Below is a small trained network, with its code and all its weights. Each question gives an input and a class and asks what happens when units are switched off, that is, made to give their printed mean instead of their output.

import numpy as np


def w(rows, s, z=0):
    codes = np.array(rows[::2]) - 128.0
    scale = np.full(codes.shape[1], s)
    scale[-1] = z or s
    return codes * scale


def f(y):
    return np.maximum(y, 0)


def log_softmax(a):
    a = a - a.max(-1, keepdims=True)
    return a - np.log(np.exp(a).sum(-1, keepdims=True))


def net(x, mask):
    res = np.array(x, float).reshape(1, 7) / 4 @ E
    y = f(res @ A[0][:, :-1].T + A[0][:, -1])
    res = res + np.where(mask, y, B[0][:, -1]) @ B[0][:, :-1]
    return log_softmax(res[-1] @ U[:, :-1].T + U[:, -1])


A, B = {}, {}
E = w([
[122,101,112,124,130,227,104,102,129],'x0',
[128,128,128,128,128,128,128,128,127],'x1',
[127,128,127,128,128,128,128,128,128],'x2',
[130,102,183,113,3,129,138,112,114],'x3',
[128,128,129,128,129,128,128,128,127],'x4',
[131,95,143,177,130,103,47,137,136],'x5',
[127,128,128,128,128,127,128,128,128],'x6',
],0.013)
A[0] = w([
[132,93,140,167,127,94,10,131,130,142],'n0',
[112,128,110,124,173,170,108,113,126,132],'n1',
[123,112,124,130,170,153,129,122,127,136],'n2',
[135,154,117,97,131,161,244,126,120,253],'n3',
[131,123,100,131,193,194,107,115,125,136],'n4',
[117,118,192,110,34,8,164,114,115,131],'n5',
[112,98,139,124,67,178,119,125,120,75],'n6',
[119,119,100,118,172,179,104,128,116,149],'n7',
[129,135,93,119,158,175,99,129,123,132],'n8',
[118,166,102,128,192,24,143,135,129,210],'n9',
[115,81,163,115,45,237,108,106,131,45],'n10',
[137,100,145,154,130,98,18,131,129,139],'n11',
[118,142,108,138,204,37,157,133,137,208],'n12',
],0.015,0.0054)
B[0] = w([
[121,39,133,171,147,49,44,142,126,213],'n0',
[113,124,84,158,161,140,148,158,148,178],'n1',
[125,148,90,160,125,150,118,135,139,164],'n2',
[129,215,112,80,99,230,249,117,137,226],'n3',
[114,135,48,171,162,160,131,164,163,201],'n4',
[113,207,209,171,87,79,147,254,164,255],'n5',
[150,102,155,90,130,113,131,82,104,181],'n6',
[108,139,57,163,164,165,120,132,148,185],'n7',
[111,124,79,152,175,142,143,150,151,176],'n8',
[150,101,166,64,105,122,121,36,88,234],'n9',
[151,81,136,45,139,131,110,43,81,218],'n10',
[128,40,130,160,143,66,48,151,130,204],'n11',
[149,94,163,76,110,132,116,41,89,231],'n12',
],0.019,0.017)
U = w([
[186,159,143,17,100,183,178,25,52,227],'0',
[178,46,155,87,136,77,56,49,49,176],'1',
[79,222,50,161,159,201,190,176,198,161],'2',
[74,103,59,234,181,112,82,209,186,1],'3',
[102,253,162,141,69,155,203,225,180,148],'4',
[94,138,174,219,97,57,89,246,174,12],'5',
],0.0051,0.0014)

Each question gives the input, the list of numbers given to net, and the class t.
The units are the neurons (one row each of A and B). Each row of codes is followed by its name. A weight is (code - 128) times the scale printed after its matrix; where a second scale follows, it is the last column's (A, B and U).
mask holds one flag per neuron, in row order. A switched-off neuron (its flag False) gives its mean, the last column of its row in B, instead of its output. The means were averaged over made-up inputs and are rounded, as every weight is.
A unit's drop is (log p(t) with every unit on - log p(t) with that unit switched off) / (log p(t) with every unit on - log p(t) with every unit switched off).
The circuit of an input: a set's keep is (log p(t) with only the set's units on - log p(t) with every unit switched off) / (log p(t) with every unit on - log p(t) with every unit switched off). Starting from the 12 units with the biggest drops (on a tie, the unit counted first), units are removed one at a time, each time the one whose removal leaves the highest keep (on an exact tie, the one counted first), for as long as the keep stays at least 0.8.
units of the circuit, in order: the units of the circuit, biggest drop first
unit that matters most: the unit with the biggest drop
k most important neurons: the k neurons with the biggest drops, biggest first
drop of u: that unit's drop, to one decimal
input [-6,7,-5,1,1,-3,1], class 4: units of the circuit, in order -> [n5]
input [-4,6,3,-1,7,-1,-4], class 0: 2 most important neurons -> [n0 n11]
input [0,2,2,-6,1,-2,4], class 0: 3 most important neurons -> [n12 n9 n5]
input [0,-1,-5,2,1,-1,1], class 4: 2 most important neurons -> [n9 n12]
input [0,0,8,6,-7,-1,-4], class 4: 3 most important neurons -> [n5 n9 n12]
input [0,-5,2,6,1,-4,7], class 4: 3 most important neurons -> [n5 n9 n12]
input [-5,-6,-2,-2,3,0,-4], class 0: 2 most important neurons -> [n0 n11]
input [-1,-1,-4,6,0,0,3], class 4: 2 most important neurons -> [n5 n0]
input [-8,-7,4,1,-3,-8,3], class 4: 2 most important neurons -> [n5 n10]
input [0,-6,3,4,-1,6,-5], class 5: 2 most important neurons -> [n9 n12]
input [-4,-2,6,1,-2,8,-6], class 5: 3 most important neurons -> [n10 n5 n6]
input [-3,-5,7,-7,-8,0,-2], class 0: 2 most important neurons -> [n0 n11]
input [1,4,5,-7,7,-1,1], class 2: 2 most important neurons -> [n4 n10]
input [-6,-2,-2,5,-4,0,0], class 4: unit that matters most -> n0
input [-5,6,-8,1,2,4,-3], class 5: 2 most important neurons -> [n5 n10]
input [4,6,1,-4,1,0,2], class 2: 2 most important neurons -> [n0 n11]
input [1,-3,-6,-5,-6,-5,6], class 2: 2 most important neurons -> [n10 n4]
input [-7,7,7,2,3,-1,-2], class 4: drop of n5 -> 1.7
input [7,4,5,-8,4,-3,-4], class 2: drop of n3 -> 0.0
input [-5,-6,0,5,3,1,-7], class 5: drop of n3 -> 0.6
input [-8,-5,-7,8,-4,1,-3], class 5: unit that matters most -> n3
input [-5,0,1,1,-2,-7,-1], class 4: drop of n5 -> 1.1
